Below are the code and all the weights of a small trained network. Each question names an input and a target symbol and asks about switching units off, where a switched-off unit gives its printed mean instead of its output.

import numpy as np


def w(rows, s, z=0):
    codes = np.array(rows[::2]) - 128.0
    scale = np.full(codes.shape[1], s)
    scale[-1] = z or s
    return codes * scale


def f(y):
    return np.maximum(y, 0)


def softmax(a):
    e = np.exp(a - a.max(-1, keepdims=True))
    return e / e.sum(-1, keepdims=True)


def log_softmax(a):
    a = a - a.max(-1, keepdims=True)
    return a - np.log(np.exp(a).sum(-1, keepdims=True))


def net(x, mask):
    ids = ['βδηλξστφψω'.index(c) for c in x.split()]
    T = len(ids)
    res = E[ids] + P[:T]
    r = res
    for j in range(2):
        rows = slice(4 * j, 4 * j + 4)
        q, k, v = (r @ M[0][rows].T for M in (Q, K, V))
        z = softmax(np.where(np.tri(T) > 0, q @ k.T / 4**0.5, -1e9)) @ v
        o = O[0][rows]
        res = res + np.where(mask[j], z, o[:, -1]) @ o[:, :-1]
    y = f(res @ A[0][:, :-1].T + A[0][:, -1])
    res = res + np.where(mask[2:14], y, B[0][:, -1]) @ B[0][:, :-1]
    return log_softmax(res[-1] @ U[:, :-1].T + U[:, -1])


Q, K, V, O, A, B = {}, {}, {}, {}, {}, {}
E = w([
[181,140,208],'β',
[247,129,44],'δ',
[153,131,169],'η',
[160,169,131],'λ',
[232,235,194],'ξ',
[197,150,227],'σ',
[125,110,172],'τ',
[150,16,253],'φ',
[120,231,93],'ψ',
[28,68,190],'ω',
],0.014)
P = w([
[10,160,176],'0',
[122,191,159],'1',
[118,193,167],'2',
[116,190,164],'3',
[111,183,163],'4',
[119,187,169],'5',
[120,194,181],'6',
],0.012)
Q[0] = w([
[147,89,54],'head 1',
[15,140,194],'head 1',
[140,194,207],'head 1',
[126,178,131],'head 1',
[132,3,58],'head 2',
[100,53,79],'head 2',
[119,89,107],'head 2',
[105,90,49],'head 2',
],0.016)
K[0] = w([
[188,183,49],'head 1',
[49,178,154],'head 1',
[114,197,141],'head 1',
[64,69,117],'head 1',
[243,41,128],'head 2',
[250,108,136],'head 2',
[194,182,92],'head 2',
[210,146,151],'head 2',
],0.012)
V[0] = w([
[112,218,55],'head 1',
[120,162,126],'head 1',
[169,251,183],'head 1',
[81,128,171],'head 1',
[202,132,148],'head 2',
[69,160,137],'head 2',
[146,147,35],'head 2',
[218,142,177],'head 2',
],0.015)
O[0] = w([
[154,175,177,167],'head 1',
[190,230,187,160],'head 1',
[241,212,123,250],'head 1',
[152,125,18,180],'head 1',
[180,131,94,84],'head 2',
[72,103,82,212],'head 2',
[80,238,139,93],'head 2',
[255,154,66,96],'head 2',
],0.0091,0.019)
A[0] = w([
[87,209,10,171],'neuron 1',
[79,82,171,174],'neuron 2',
[191,136,125,244],'neuron 3',
[104,159,72,234],'neuron 4',
[80,79,57,21],'neuron 5',
[34,103,116,191],'neuron 6',
[115,160,124,44],'neuron 7',
[98,99,101,3],'neuron 8',
[213,173,200,55],'neuron 9',
[144,172,167,142],'neuron 10',
[172,127,116,77],'neuron 11',
[129,74,127,220],'neuron 12',
],0.011,0.0035)
B[0] = w([
[199,88,191,193],'neuron 1',
[121,162,73,139],'neuron 2',
[64,159,138,196],'neuron 3',
[88,50,191,157],'neuron 4',
[182,140,196,147],'neuron 5',
[93,186,128,147],'neuron 6',
[148,54,11,151],'neuron 7',
[255,102,153,137],'neuron 8',
[77,80,104,253],'neuron 9',
[231,61,121,202],'neuron 10',
[114,32,92,158],'neuron 11',
[135,173,145,140],'neuron 12',
],0.0063,0.03)
U = w([
[195,122,28,22],'β',
[138,252,233,63],'δ',
[166,144,70,92],'η',
[119,90,92,166],'λ',
[174,117,7,30],'ξ',
[141,126,2,124],'σ',
[130,113,52,202],'τ',
[156,8,125,21],'φ',
[191,120,188,252],'ψ',
[75,77,127,173],'ω',
],0.0099,0.0044)

Each question gives the input, a string of symbols that net reads in full, and the target symbol t.
The units are the heads (4 rows each of Q, K, V and O) and the neurons (one row each of A and B). Each row of codes is followed by its name. A weight is (code - 128) times the scale printed after its matrix; where a second scale follows, it is the last column's (O, A, B and U).
mask holds one flag per unit, heads first, then neurons. A switched-off unit (its flag False) gives its mean, the last column of its rows in O or B, instead of its output. The means were averaged over made-up inputs and are rounded, as every weight is.
A unit's drop is (log p(t) with every unit on - log p(t) with that unit switched off) / (log p(t) with every unit on - log p(t) with every unit switched off).
The circuit of an input: a set's keep is (log p(t) with only the set's units on - log p(t) with every unit switched off) / (log p(t) with every unit on - log p(t) with every unit switched off). Starting from the 12 units with the biggest drops (on a tie, the unit counted first), units are removed one at a time, each time the one whose removal leaves the highest keep (on an exact tie, the one counted first), for as long as the keep stays at least 0.8.
circuit, biggest first: the units of the circuit, biggest drop first
top k neurons: the k neurons with the biggest drops, biggest first
heads that matter: for each layer, one digit per head in row order, 1 if its drop is at least 0.15 and else 0, layers parted by /
drop of u: that unit's drop, to one decimal
input ξ ψ ξ δ ψ ξ, target β: top 3 neurons -> [neuron 9; neuron 10; neuron 7]
input φ τ τ, target φ: heads that matter -> 11
input φ ψ ψ ψ δ, target ψ: circuit, biggest first -> [head 1]
input ω φ β, target ω: top 2 neurons -> [neuron 6; neuron 10]
input ψ ξ ψ ψ τ ψ δ, target δ: circuit, biggest first -> [head 1; head 2]
input ψ ψ ψ β δ ψ β, target δ: circuit, biggest first -> [head 2; head 1]
input ψ ω φ δ ψ, target δ: circuit, biggest first -> [neuron 9; head 2]
input ψ ψ ξ σ ω ψ ω, target δ: heads that matter -> 01
input ψ ψ τ τ, target δ: top 2 neurons -> [neuron 11; neuron 9]
input λ ξ ψ δ ψ, target ψ: top 2 neurons -> [neuron 1; neuron 4]
input ψ τ τ τ β, target δ: circuit, biggest first -> [head 2; neuron 11]
input ψ ξ φ ω λ η, target δ: circuit, biggest first -> [neuron 9; head 2]
input ψ φ τ, target δ: circuit, biggest first -> [head 2; neuron 9]
input φ ψ ξ ψ ξ, target φ: heads that matter -> 10
input ξ ξ ξ τ, target β: circuit, biggest first -> [head 2]
input ψ τ λ, target δ: circuit, biggest first -> [head 2; head 1]
input ψ ξ δ, target ψ: heads that matter -> 00
input φ η τ, target φ: heads that matter -> 11
input φ ψ ξ ψ ψ, target ψ: top 2 neurons -> [neuron 1; neuron 9]
input φ δ ξ, target φ: top neuron -> [neuron 5]
input ξ σ λ, target β: drop of head 1 -> 0.2
input ψ ψ φ, target δ: drop of neuron 1 -> 0.1
input φ ξ ψ ξ ψ ψ, target φ: drop of neuron 1 -> 0.4
input ψ β ψ, target δ: drop of neuron 11 -> 0.3
